Below is a small trained network, with its code and all its weights. Each question gives an input and a target symbol and asks what happens when units are switched off, that is, made to give their printed mean instead of their output.

import numpy as np


def w(rows, s, z=0):
    codes = np.array(rows[::2]) - 128.0
    scale = np.full(codes.shape[1], s)
    scale[-1] = z or s
    return codes * scale


def f(y):
    return np.maximum(y, 0)


def softmax(a):
    e = np.exp(a - a.max(-1, keepdims=True))
    return e / e.sum(-1, keepdims=True)


def log_softmax(a):
    a = a - a.max(-1, keepdims=True)
    return a - np.log(np.exp(a).sum(-1, keepdims=True))


def net(x, mask):
    ids = ['αβγεηθμφψ'.index(c) for c in x.split()]
    T = len(ids)
    res = E[ids] + P[:T]
    r = res
    for j in range(3):
        rows = slice(4 * j, 4 * j + 4)
        q, k, v = (r @ M[0][rows].T for M in (Q, K, V))
        z = softmax(np.where(np.tri(T) > 0, q @ k.T / 4**0.5, -1e9)) @ v
        o = O[0][rows]
        res = res + np.where(mask[j], z, o[:, -1]) @ o[:, :-1]
    y = f(res @ A[0][:, :-1].T + A[0][:, -1])
    res = res + np.where(mask[3:7], y, B[0][:, -1]) @ B[0][:, :-1]
    return log_softmax(res[-1] @ U[:, :-1].T + U[:, -1])


Q, K, V, O, A, B = {}, {}, {}, {}, {}, {}
E = w([
[106,134,147,96,213],'α',
[43,181,147,153,191],'β',
[31,103,153,145,146],'γ',
[98,226,149,160,101],'ε',
[71,160,194,60,111],'η',
[187,172,155,102,95],'θ',
[98,41,177,91,98],'μ',
[134,127,229,137,22],'φ',
[183,108,5,220,118],'ψ',
],0.014)
P = w([
[132,124,250,161,185],'0',
[134,114,216,162,145],'1',
[108,152,105,88,138],'2',
[117,122,157,117,100],'3',
[95,157,58,49,99],'4',
[110,135,137,104,83],'5',
],0.012)
Q[0] = w([
[119,137,75,136,124],'h1',
[163,111,167,172,145],'h1',
[160,141,160,99,115],'h1',
[161,123,85,150,142],'h1',
[180,74,154,222,144],'h2',
[155,122,3,156,141],'h2',
[128,126,212,110,99],'h2',
[127,108,4,149,168],'h2',
[120,117,133,120,194],'h3',
[14,182,131,70,104],'h3',
[171,140,63,125,114],'h3',
[122,134,28,92,155],'h3',
],0.018)
K[0] = w([
[95,173,164,89,155],'h1',
[157,140,117,207,162],'h1',
[183,149,112,107,104],'h1',
[145,167,150,122,205],'h1',
[186,134,191,222,202],'h2',
[110,162,152,100,239],'h2',
[179,88,102,144,59],'h2',
[79,175,139,132,192],'h2',
[80,173,131,151,121],'h3',
[106,143,95,25,71],'h3',
[156,111,84,127,202],'h3',
[92,149,9,129,175],'h3',
],0.015)
V[0] = w([
[184,130,105,115,110],'h1',
[128,166,145,140,95],'h1',
[120,98,110,173,77],'h1',
[69,155,220,106,170],'h1',
[229,254,153,118,156],'h2',
[202,142,156,45,108],'h2',
[244,124,88,162,79],'h2',
[120,235,123,126,220],'h2',
[174,75,138,51,193],'h3',
[170,66,80,173,229],'h3',
[89,17,161,75,158],'h3',
[48,175,119,205,194],'h3',
],0.0095)
O[0] = w([
[89,92,122,159,146,86],'h1',
[139,80,158,124,126,139],'h1',
[115,143,159,139,159,86],'h1',
[196,122,117,98,83,254],'h1',
[180,255,87,66,87,162],'h2',
[205,123,121,84,127,141],'h2',
[177,205,164,161,183,46],'h2',
[92,178,71,98,109,178],'h2',
[150,61,78,88,166,132],'h3',
[88,149,48,115,196,89],'h3',
[111,40,148,91,168,140],'h3',
[15,138,86,153,88,160],'h3',
],0.0096,0.0093)
A[0] = w([
[156,163,244,166,146,1],'n1',
[130,103,254,130,240,174],'n2',
[34,238,69,117,187,91],'n3',
[214,225,46,90,89,227],'n4',
],0.0072,0.0018)
B[0] = w([
[113,143,2,98,207,174],'n1',
[148,152,56,195,75,176],'n2',
[179,57,114,101,63,184],'n3',
[99,114,190,189,212,251],'n4',
],0.0088,0.016)
U = w([
[106,97,68,19,199,130],'α',
[99,155,98,97,39,63],'β',
[31,76,180,148,155,132],'γ',
[87,170,204,155,53,154],'ε',
[151,107,198,76,55,71],'η',
[135,115,224,112,195,252],'θ',
[161,34,172,176,126,68],'μ',
[254,145,68,115,45,7],'φ',
[85,147,21,238,164,207],'ψ',
],0.005,0.0033)

Each question gives the input, a string of symbols that net reads in full, and the target symbol t.
The units are the heads (4 rows each of Q, K, V and O) and the neurons (one row each of A and B). Each row of codes is followed by its name. A weight is (code - 128) times the scale printed after its matrix; where a second scale follows, it is the last column's (O, A, B and U).
mask holds one flag per unit, heads first, then neurons. A switched-off unit (its flag False) gives its mean, the last column of its rows in O or B, instead of its output. The means were averaged over made-up inputs and are rounded, as every weight is.
A unit's drop is (log p(t) with every unit on - log p(t) with that unit switched off) / (log p(t) with every unit on - log p(t) with every unit switched off).
The circuit of an input: a set's keep is (log p(t) with only the set's units on - log p(t) with every unit switched off) / (log p(t) with every unit on - log p(t) with every unit switched off). Starting from all 7 units, units are removed one at a time, each time the one whose removal leaves the highest keep (on an exact tie, the one counted first), for as long as the keep stays at least 0.8.
units of the circuit, in order: the units of the circuit, biggest drop first
most important unit: the unit with the biggest drop
k most important neurons: the k neurons with the biggest drops, biggest first
which heads matter: for each layer, one digit per head in row order, 1 if its drop is at least 0.15 and else 0, layers parted by /
input α γ γ α, target γ: which heads matter	011
input α η α β ψ α, target ψ: 2 most important neurons	(n2 n1)
input ψ α β α α η, target η: 2 most important neurons	(n4 n2)
input α φ β μ, target φ: which heads matter	011
input θ θ α η θ α, target θ: units of the circuit, in order	(h2 n4 h3)
input ψ φ α ε, target φ: units of the circuit, in order	(h2 h3 n4 n1)
input γ α α ψ α φ, target ψ: most important unit	n1
input α ε θ α, target θ: which heads matter	010
input α ψ μ α θ ε, target θ: units of the circuit, in order	(h2 h3 n4)
input ψ α φ α, target φ: units of the circuit, in order	(n4 h3 n2 h2)
input ψ ε φ ε, target φ: units of the circuit, in order	(h3 h2 n1)
input α φ α φ ψ θ, target ψ: units of the circuit, in order	(h2 n1 h1 n2)
input β α θ β, target θ: units of the circuit, in order	(n4 h2 h3)
input θ α α β θ, target θ: units of the circuit, in order	(n4 h2)
input ε ψ μ μ, target ψ: units of the circuit, in order	(h2 n2 h1 n1)
input α ψ θ, target θ: 2 most important neurons	(n4 n2)
input γ η α ψ ψ β, target ψ: units of the circuit, in order	(h2 n1 n2 h1)
input α ψ α η, target ψ: which heads matter	110
input β α θ μ α ε, target μ: units of the circuit, in order	(h2)
input α β α α φ η, target φ: most important unit	h3
input α ε ε ψ ψ β, target ψ: units of the circuit, in order	(h2 h1 n2)
input ψ μ β, target β: units of the circuit, in order	(n4 h3 h2 n3)
input α η θ φ α β, target φ: 3 most important neurons	(n4 n2 n1)
input α α ε α, target ε: 2 most important neurons	(n1 n4)
input β α θ α φ, target φ: which heads matter	111
